Below is a small trained network, with its code and all its weights. Each question gives an input and a target symbol and asks what happens when units are switched off, that is, made to give their printed mean instead of their output.

import numpy as np


def w(rows, s, z=0):
    codes = np.array(rows[::2]) - 128.0
    scale = np.full(codes.shape[1], s)
    scale[-1] = z or s
    return codes * scale


def f(y):
    return np.maximum(y, 0)


def softmax(a):
    e = np.exp(a - a.max(-1, keepdims=True))
    return e / e.sum(-1, keepdims=True)


def log_softmax(a):
    a = a - a.max(-1, keepdims=True)
    return a - np.log(np.exp(a).sum(-1, keepdims=True))


def net(x, mask):
    ids = ['ΓΔΛβητφψω'.index(c) for c in x.split()]
    T = len(ids)
    res = E[ids] + P[:T]
    q, k, v = (res @ M[0].T for M in (Q, K, V))
    z = softmax(np.where(np.tri(T) > 0, q @ k.T / 2**0.5, -1e9)) @ v
    res = res + np.where(mask[0], z, O[0][:, -1]) @ O[0][:, :-1]
    y = f(res @ A[0][:, :-1].T + A[0][:, -1])
    res = res + np.where(mask[1:17], y, B[0][:, -1]) @ B[0][:, :-1]
    return log_softmax(res[-1] @ U[:, :-1].T + U[:, -1])


Q, K, V, O, A, B = {}, {}, {}, {}, {}, {}
E = w([
[114,111,138,141,133],'Γ',
[120,173,92,118,216],'Δ',
[125,157,99,109,208],'Λ',
[87,174,55,139,231],'β',
[101,152,172,96,157],'η',
[180,193,35,208,170],'τ',
[180,129,72,111,212],'φ',
[93,171,119,196,159],'ψ',
[197,156,252,161,114],'ω',
],0.017)
P = w([
[35,102,121,83,204],'0',
[79,103,127,89,185],'1',
[97,112,132,109,189],'2',
[158,134,155,96,178],'3',
[168,168,160,97,174],'4',
[156,179,161,111,139],'5',
[190,220,169,98,145],'6',
[192,255,158,121,138],'7',
[180,229,150,130,121],'8',
[182,210,137,100,126],'9',
],0.0088)
Q[0] = w([
[186,113,131,101,180],'H1',
[101,210,175,137,254],'H1',
],0.0099)
K[0] = w([
[147,163,71,188,61],'H1',
[231,255,155,248,96],'H1',
],0.0074)
V[0] = w([
[158,104,52,63,161],'H1',
[143,119,254,28,152],'H1',
],0.0089)
O[0] = w([
[124,195,42,90,57,117],'H1',
[103,67,123,4,148,4],'H1',
],0.013,0.0034)
A[0] = w([
[133,187,180,22,122,135],'N1',
[126,118,1,195,80,191],'N2',
[87,149,154,87,76,26],'N3',
[109,55,150,103,198,28],'N4',
[94,122,39,55,235,154],'N5',
[90,180,84,54,140,164],'N6',
[159,99,108,191,121,242],'N7',
[135,248,85,128,95,79],'N8',
[174,90,131,196,172,233],'N9',
[154,147,112,181,36,196],'N10',
[110,191,115,209,165,169],'N11',
[219,115,199,61,196,251],'N12',
[137,72,62,66,135,191],'N13',
[99,163,218,141,22,121],'N14',
[116,119,136,63,19,177],'N15',
[81,192,121,173,97,233],'N16',
],0.0088,0.0028)
B[0] = w([
[105,120,2,143,128,161],'N1',
[210,153,183,134,131,198],'N2',
[112,55,38,139,177,129],'N3',
[180,58,150,134,109,165],'N4',
[105,147,166,181,78,207],'N5',
[165,78,111,148,121,167],'N6',
[74,107,148,82,134,171],'N7',
[136,81,92,152,154,220],'N8',
[60,197,182,34,106,187],'N9',
[118,195,141,93,203,170],'N10',
[102,93,128,104,137,253],'N11',
[99,116,139,166,58,194],'N12',
[187,157,162,76,64,153],'N13',
[188,62,107,97,161,137],'N14',
[143,73,62,179,153,130],'N15',
[137,138,106,76,193,208],'N16',
],0.0073,0.017)
U = w([
[146,143,174,187,117,164],'Γ',
[142,124,94,20,189,178],'Δ',
[104,188,100,122,79,81],'Λ',
[169,58,73,254,190,104],'β',
[107,73,56,104,169,116],'η',
[162,156,147,149,142,4],'τ',
[229,109,81,141,133,152],'φ',
[22,183,166,126,120,218],'ψ',
[175,72,180,119,169,112],'ω',
],0.0085,0.0037)

Each question gives the input, a string of symbols that net reads in full, and the target symbol t.
The units are the heads (2 rows each of Q, K, V and O) and the neurons (one row each of A and B). Each row of codes is followed by its name. A weight is (code - 128) times the scale printed after its matrix; where a second scale follows, it is the last column's (O, A, B and U).
mask holds one flag per unit, heads first, then neurons. A switched-off unit (its flag False) gives its mean, the last column of its rows in O or B, instead of its output. The means were averaged over made-up inputs and are rounded, as every weight is.
A unit's drop is (log p(t) with every unit on - log p(t) with that unit switched off) / (log p(t) with every unit on - log p(t) with every unit switched off).
The circuit of an input: a set's keep is (log p(t) with only the set's units on - log p(t) with every unit switched off) / (log p(t) with every unit on - log p(t) with every unit switched off). Starting from the 12 units with the biggest drops (on a tie, the unit counted first), units are removed one at a time, each time the one whose removal leaves the highest keep (on an exact tie, the one counted first), for as long as the keep stays at least 0.8.
circuit, biggest first: the units of the circuit, biggest drop first
unit that matters most: the unit with the biggest drop
top k neurons: the k neurons with the biggest drops, biggest first
drop when u is switched off: that unit's drop, to one decimal
input Γ Δ Δ τ Λ Γ, target Δ: circuit, biggest first	(N5, N12)
input ψ Λ β ψ Λ β β ω ψ, target ω: circuit, biggest first	(H1)
input Δ ω β, target ω: circuit, biggest first	(H1, N4, N5)
input Λ β β φ Δ, target φ: top 2 neurons	(N9, N6)
input β Γ Λ β, target β: circuit, biggest first	(H1, N9, N6, N8)
input β ω ω ψ Δ, target ω: circuit, biggest first	(H1, N4)
input Δ ω Δ, target ω: circuit, biggest first	(H1, N4, N5)
input Δ β β Δ ω ψ, target ω: circuit, biggest first	(H1, N4)
input η φ Γ β ψ η φ Δ τ, target Δ: top 3 neurons	(N16, N10, N9)
input Δ ψ Λ, target ψ: top 2 neurons	(N8, N2)
input β η ψ Γ Δ, target ψ: top 3 neurons	(N2, N4, N8)
input Γ β η Γ β τ φ ψ, target Δ: top 2 neurons	(N16, N5)
input β β Δ η, target η: top 2 neurons	(N1, N2)
input ω Γ ψ Γ ω η Λ, target ω: top 3 neurons	(N4, N13, N5)
input τ β η τ τ β Γ, target Δ: unit that matters most	H1
input ψ η β Δ τ β φ η, target Δ: drop when N9 is switched off	-0.1
input Δ η ψ φ β η β ω, target ω: drop when H1 is switched off	1.0
input β η β Λ Λ β ω, target ω: drop when N4 is switched off	0.6
input η ψ β, target ψ: drop when N9 is switched off	0.2
input Λ Δ β Λ β β φ ψ ψ φ, target ψ: top neuron	(N9)
